Here is a tiny trained network, its code and every weight. The questions are about switching its units off for an input and a target symbol, where a switched-off unit gives its printed mean instead of its output.

import numpy as np


def w(rows, s, z=0):
    codes = np.array(rows[::2]) - 128.0
    scale = np.full(codes.shape[1], s)
    scale[-1] = z or s
    return codes * scale


def f(y):
    return y / 2 * (1 + np.tanh(0.7978845608 * (y + 0.044715 * y**3)))


def softmax(a):
    e = np.exp(a - a.max(-1, keepdims=True))
    return e / e.sum(-1, keepdims=True)


def log_softmax(a):
    a = a - a.max(-1, keepdims=True)
    return a - np.log(np.exp(a).sum(-1, keepdims=True))


def net(x, mask):
    ids = ['αγδεησψω'.index(c) for c in x.split()]
    T = len(ids)
    res = E[ids] + P[:T]
    r = res
    for j in range(3):
        rows = slice(2 * j, 2 * j + 2)
        q, k, v = (r @ M[0][rows].T for M in (Q, K, V))
        z = softmax(np.where(np.tri(T) > 0, q @ k.T / 2**0.5, -1e9)) @ v
        o = O[0][rows]
        res = res + np.where(mask[j], z, o[:, -1]) @ o[:, :-1]
    y = f(res @ A[0][:, :-1].T + A[0][:, -1])
    res = res + np.where(mask[3:11], y, B[0][:, -1]) @ B[0][:, :-1]
    return log_softmax(res[-1] @ U[:, :-1].T + U[:, -1])


Q, K, V, O, A, B = {}, {}, {}, {}, {}, {}
E = w([
[172,189,253],'α',
[135,120,134],'γ',
[192,229,115],'δ',
[121,97,72],'ε',
[160,113,119],'η',
[69,108,192],'σ',
[28,150,90],'ψ',
[71,216,145],'ω',
],0.021)
P = w([
[235,115,37],'0',
[201,113,47],'1',
[147,100,40],'2',
[98,94,46],'3',
[44,102,56],'4',
[1,115,75],'5',
[18,103,46],'6',
],0.0057)
Q[0] = w([
[101,2,65],'head 1',
[112,96,159],'head 1',
[154,93,158],'head 2',
[96,155,148],'head 2',
[124,125,202],'head 3',
[125,66,176],'head 3',
],0.022)
K[0] = w([
[21,156,244],'head 1',
[120,5,168],'head 1',
[157,48,183],'head 2',
[55,73,111],'head 2',
[217,36,239],'head 3',
[136,135,213],'head 3',
],0.011)
V[0] = w([
[170,250,138],'head 1',
[155,132,66],'head 1',
[87,104,172],'head 2',
[39,237,133],'head 2',
[71,130,168],'head 3',
[105,150,129],'head 3',
],0.011)
O[0] = w([
[81,236,218,53],'head 1',
[218,238,36,54],'head 1',
[120,69,129,159],'head 2',
[10,139,186,253],'head 2',
[226,85,78,190],'head 3',
[132,255,141,158],'head 3',
],0.0074,0.0057)
A[0] = w([
[78,97,112,6],'neuron 1',
[103,152,220,112],'neuron 2',
[74,114,123,254],'neuron 3',
[76,121,121,192],'neuron 4',
[61,39,220,71],'neuron 5',
[224,145,158,124],'neuron 6',
[153,155,175,213],'neuron 7',
[147,6,118,149],'neuron 8',
],0.014,0.0047)
B[0] = w([
[215,149,94,172],'neuron 1',
[195,10,76,168],'neuron 2',
[111,148,205,204],'neuron 3',
[170,169,199,186],'neuron 4',
[148,151,58,253],'neuron 5',
[230,87,141,143],'neuron 6',
[94,254,78,144],'neuron 7',
[48,66,153,228],'neuron 8',
],0.0079,0.023)
U = w([
[176,109,173,133],'α',
[182,106,134,105],'γ',
[131,149,66,208],'δ',
[140,109,4,2],'ε',
[225,89,160,116],'η',
[151,45,154,156],'σ',
[158,112,118,20],'ψ',
[147,146,218,177],'ω',
],0.013,0.0058)

Each question gives the input, a string of symbols that net reads in full, and the target symbol t.
The units are the heads (2 rows each of Q, K, V and O) and the neurons (one row each of A and B). Each row of codes is followed by its name. A weight is (code - 128) times the scale printed after its matrix; where a second scale follows, it is the last column's (O, A, B and U).
mask holds one flag per unit, heads first, then neurons. A switched-off unit (its flag False) gives its mean, the last column of its rows in O or B, instead of its output. The means were averaged over made-up inputs and are rounded, as every weight is.
A unit's drop is (log p(t) with every unit on - log p(t) with that unit switched off) / (log p(t) with every unit on - log p(t) with every unit switched off).
The circuit of an input: a set's keep is (log p(t) with only the set's units on - log p(t) with every unit switched off) / (log p(t) with every unit on - log p(t) with every unit switched off). Starting from all 11 units, units are removed one at a time, each time the one whose removal leaves the highest keep (on an exact tie, the one counted first), for as long as the keep stays at least 0.8.
units of the circuit, in order: the units of the circuit, biggest drop first
k most important neurons: the k neurons with the biggest drops, biggest first
which heads matter: for each layer, one digit per head in row order, 1 if its drop is at least 0.15 and else 0, layers parted by /
drop of u: that unit's drop, to one decimal
input γ ω η ψ ε, target ω: 2 most important neurons	[neuron 5; neuron 2]
input ψ ε σ ω ε γ η, target ω: units of the circuit, in order	[neuron 5; neuron 2]
input σ η ψ ψ α, target η: units of the circuit, in order	[neuron 2]
input δ ε ε, target δ: which heads matter	110
input ψ δ η, target δ: which heads matter	101
input σ σ σ γ ψ, target ω: units of the circuit, in order	[neuron 4; head 2]
input σ ψ σ σ ε, target σ: units of the circuit, in order	[head 1; neuron 8]
input γ σ δ, target δ: which heads matter	100
input η α α ε ω η, target ω: 2 most important neurons	[neuron 5; neuron 1]
input ε σ η, target σ: units of the circuit, in order	[neuron 5; head 1; neuron 8]
input σ η η ψ α, target η: which heads matter	000
input σ σ ε, target σ: 3 most important neurons	[neuron 5; neuron 8; neuron 7]
input ε ε σ ω ε ω, target ω: drop of neuron 2	-0.1
input γ ε ψ, target ω: drop of neuron 5	0.3
input σ σ σ δ, target δ: drop of neuron 2	0.2
input ε σ σ η, target σ: drop of neuron 4	0.0
